Here is a tiny trained network, its code and every weight. The questions are about switching its units off for an input and a class, where a switched-off unit gives its printed mean instead of its output.

import numpy as np


def w(rows, s, z=0):
    codes = np.array(rows[::2]) - 128.0
    scale = np.full(codes.shape[1], s)
    scale[-1] = z or s
    return codes * scale


def norm(h):
    return h / np.sqrt((h * h).mean(-1, keepdims=True) + 1e-5)


def f(y):
    return np.maximum(y, 0)


def log_softmax(a):
    a = a - a.max(-1, keepdims=True)
    return a - np.log(np.exp(a).sum(-1, keepdims=True))


def net(x, mask):
    res = np.array(x, float).reshape(1, 8) / 4 @ E
    u = 0
    for l in range(2):
        y = f(norm(res) @ A[l][:, :-1].T + A[l][:, -1])
        res = res + np.where(mask[u : u + 13], y, B[l][:, -1]) @ B[l][:, :-1]
        u += 13
    return log_softmax(norm(res)[-1] @ U[:, :-1].T + U[:, -1])


A, B = {}, {}
E = w([
[194,94,109,121,197,158,78,79,238,102,3],'x0',
[159,90,51,141,98,23,104,90,190,152,100],'x1',
[138,191,116,101,123,84,232,163,111,169,52],'x2',
[122,122,94,175,73,117,83,229,105,165,169],'x3',
[119,115,45,132,49,137,61,79,67,102,142],'x4',
[208,119,214,106,167,92,159,93,127,133,106],'x5',
[206,182,82,76,56,213,165,113,155,202,174],'x6',
[43,193,93,127,217,60,170,111,225,184,146],'x7',
],0.0079)
A[0] = w([
[124,112,120,126,169,138,120,155,168,144,29,31],'0.n1',
[118,171,243,114,203,141,223,150,105,153,111,122],'0.n2',
[97,102,139,95,176,136,148,82,163,149,142,2],'0.n3',
[159,102,137,134,80,151,84,229,99,141,135,109],'0.n4',
[122,129,136,82,174,166,115,2,159,90,147,3],'0.n5',
[125,132,183,173,199,47,104,136,239,189,105,130],'0.n6',
[161,131,90,99,91,132,154,102,205,170,129,15],'0.n7',
[193,78,178,123,131,156,115,119,89,100,75,112],'0.n8',
[187,101,130,140,107,182,93,67,123,81,126,42],'0.n9',
[43,158,75,131,148,76,142,87,136,153,169,28],'0.n10',
[104,108,135,138,75,121,110,163,22,151,177,96],'0.n11',
[133,141,153,145,106,97,138,242,58,161,160,58],'0.n12',
[130,103,110,181,80,53,161,198,99,130,93,93],'0.n13',
],0.009,0.0056)
B[0] = w([
[165,204,73,120,133,190,136,138,144,63,117,164],'0.n1',
[110,128,224,183,182,203,227,144,109,166,163,254],'0.n2',
[136,116,165,128,87,90,140,131,131,109,198,144],'0.n3',
[140,102,180,117,79,46,185,146,49,141,185,199],'0.n4',
[2,129,140,115,149,42,130,138,90,135,118,170],'0.n5',
[194,57,38,136,114,66,79,79,199,138,123,233],'0.n6',
[136,186,94,69,195,156,148,106,165,146,93,167],'0.n7',
[117,87,199,137,103,88,119,111,106,101,33,207],'0.n8',
[129,74,185,133,156,137,73,122,82,198,110,181],'0.n9',
[164,81,215,102,129,74,137,69,63,65,98,179],'0.n10',
[149,155,84,188,72,179,136,142,156,127,194,214],'0.n11',
[51,163,121,66,139,126,187,149,158,105,185,195],'0.n12',
[44,186,102,108,137,79,75,98,50,105,126,180],'0.n13',
],0.008)
A[1] = w([
[135,145,125,132,110,2,151,103,108,88,88,105],'1.n1',
[132,105,123,133,154,133,38,124,191,105,21,126],'1.n2',
[146,119,107,117,105,97,130,182,120,118,70,57],'1.n3',
[90,57,155,176,172,120,104,139,113,109,156,127],'1.n4',
[132,109,207,141,126,152,147,210,51,141,119,129],'1.n5',
[143,100,212,83,224,108,192,117,144,91,78,20],'1.n6',
[125,102,91,85,150,174,144,141,111,213,132,93],'1.n7',
[106,180,53,83,53,118,123,202,108,99,151,2],'1.n8',
[197,81,216,123,115,182,87,86,136,104,83,72],'1.n9',
[169,174,107,80,54,152,170,78,121,181,73,143],'1.n10',
[237,201,67,96,121,152,182,105,185,233,104,47],'1.n11',
[78,143,117,27,66,176,97,73,117,91,149,96],'1.n12',
[175,129,141,128,137,171,83,160,137,125,95,31],'1.n13',
],0.0094,0.0054)
B[1] = w([
[88,104,123,42,188,64,108,149,46,222,113,219],'1.n1',
[141,139,57,12,173,145,164,184,127,54,123,220],'1.n2',
[105,123,134,116,156,104,85,82,81,105,88,142],'1.n3',
[192,172,99,104,157,128,139,131,205,172,128,206],'1.n4',
[138,144,102,62,89,199,115,79,129,101,98,253],'1.n5',
[117,201,111,245,32,131,85,219,141,179,105,234],'1.n6',
[112,190,150,91,166,111,159,142,144,88,159,155],'1.n7',
[136,143,119,254,99,39,80,174,152,141,163,180],'1.n8',
[92,89,87,123,144,106,52,23,48,228,62,212],'1.n9',
[166,99,148,84,203,105,101,119,228,114,187,201],'1.n10',
[219,65,70,90,156,166,126,161,244,36,180,216],'1.n11',
[30,145,102,160,180,142,39,62,188,72,111,175],'1.n12',
[97,133,120,131,158,91,115,68,90,120,128,141],'1.n13',
],0.0084,0.0075)
U = w([
[83,168,179,197,135,217,133,115,116,148,11,113],'0',
[74,159,94,210,12,112,114,183,90,78,204,16],'1',
[84,178,188,87,82,206,197,140,75,119,187,208],'2',
[190,94,62,102,168,153,130,139,246,53,103,146],'3',
[161,70,172,151,59,193,74,62,94,166,97,1],'4',
[120,160,137,179,157,63,189,154,205,179,198,110],'5',
[111,80,90,69,163,58,71,81,90,149,41,202],'6',
],0.014,0.0046)

Each question gives the input, the list of numbers given to net, and the class t.
The units are the neurons (one row each of A and B). Each row of codes is followed by its name. A weight is (code - 128) times the scale printed after its matrix; where a second scale follows, it is the last column's (A, B and U).
mask holds one flag per neuron, layer by layer. A switched-off neuron (its flag False) gives its mean, the last column of its row in B, instead of its output. The means were averaged over made-up inputs and are rounded, as every weight is.
A unit's drop is (log p(t) with every unit on - log p(t) with that unit switched off) / (log p(t) with every unit on - log p(t) with every unit switched off).
The circuit of an input: a set's keep is (log p(t) with only the set's units on - log p(t) with every unit switched off) / (log p(t) with every unit on - log p(t) with every unit switched off). Starting from the 12 units with the biggest drops (on a tie, the unit counted first), units are removed one at a time, each time the one whose removal leaves the highest keep (on an exact tie, the one counted first), for as long as the keep stays at least 0.8.
units of the circuit, in order: the units of the circuit, biggest drop first
most important unit: the unit with the biggest drop
top k neurons: the k neurons with the biggest drops, biggest first
k most important neurons of layer l: the k neurons of layer l with the biggest drops, biggest first
input [-1,7,8,4,-5,-2,6,-3], class 3: units of the circuit, in order : (1.n11)
input [-5,8,-2,6,-3,-6,-6,4], class 6: units of the circuit, in order : (0.n10, 1.n1)
input [-8,-7,-2,-3,8,-4,5,4], class 1: units of the circuit, in order : (0.n2, 1.n8)
input [-3,1,7,-7,6,5,6,-7], class 6: 2 most important neurons of layer 0 : (0.n8, 0.n2)
input [-1,-7,7,-2,-4,1,-4,6], class 0: units of the circuit, in order : (1.n6, 1.n11)
input [-2,3,-5,1,3,0,-1,-5], class 4: units of the circuit, in order : (0.n9, 0.n11, 1.n6, 1.n2)
input [2,-1,1,8,-1,-1,4,-7], class 1: units of the circuit, in order : (1.n8, 0.n12)
input [-4,-7,5,-7,4,7,-2,-1], class 0: units of the circuit, in order : (1.n6, 0.n4)
input [6,5,-4,8,7,1,5,-2], class 6: top 2 neurons : (0.n9, 0.n11)
input [5,-8,-1,5,-4,-2,0,-7], class 4: top 3 neurons : (1.n9, 0.n4, 0.n8)
input [-1,5,-7,-1,-4,-5,-3,5], class 6: top 2 neurons : (0.n10, 1.n1)
input [-8,-3,-3,-6,4,5,-6,-8], class 4: top 2 neurons : (0.n8, 1.n9)
input [7,-5,4,-5,3,5,-5,-7], class 0: top 2 neurons : (1.n6, 0.n6)
input [-7,8,-1,-7,4,5,5,0], class 3: most important unit : 1.n11
input [-2,8,-8,0,-7,8,5,8], class 3: top 2 neurons : (0.n6, 1.n11)
input [4,-7,-7,8,-7,0,-5,-7], class 4: units of the circuit, in order : (0.n4, 1.n9, 1.n5)
input [0,-1,5,-2,-6,-4,4,5], class 3: top 2 neurons : (1.n11, 0.n6)
input [-2,1,5,1,7,-6,6,4], class 3: 2 most important neurons of layer 1 : (1.n11, 1.n10)
input [-6,0,3,-7,-3,-8,-7,2], class 2: top 2 neurons : (0.n2, 1.n9)
input [-5,3,7,-4,4,-2,-7,-6], class 1: units of the circuit, in order : (0.n11)
input [7,-2,-7,-7,1,0,-3,3], class 6: top 2 neurons : (0.n5, 1.n11)
input [1,6,-1,8,-5,0,4,-4], class 1: 2 most important neurons of layer 1 : (1.n8, 1.n4)
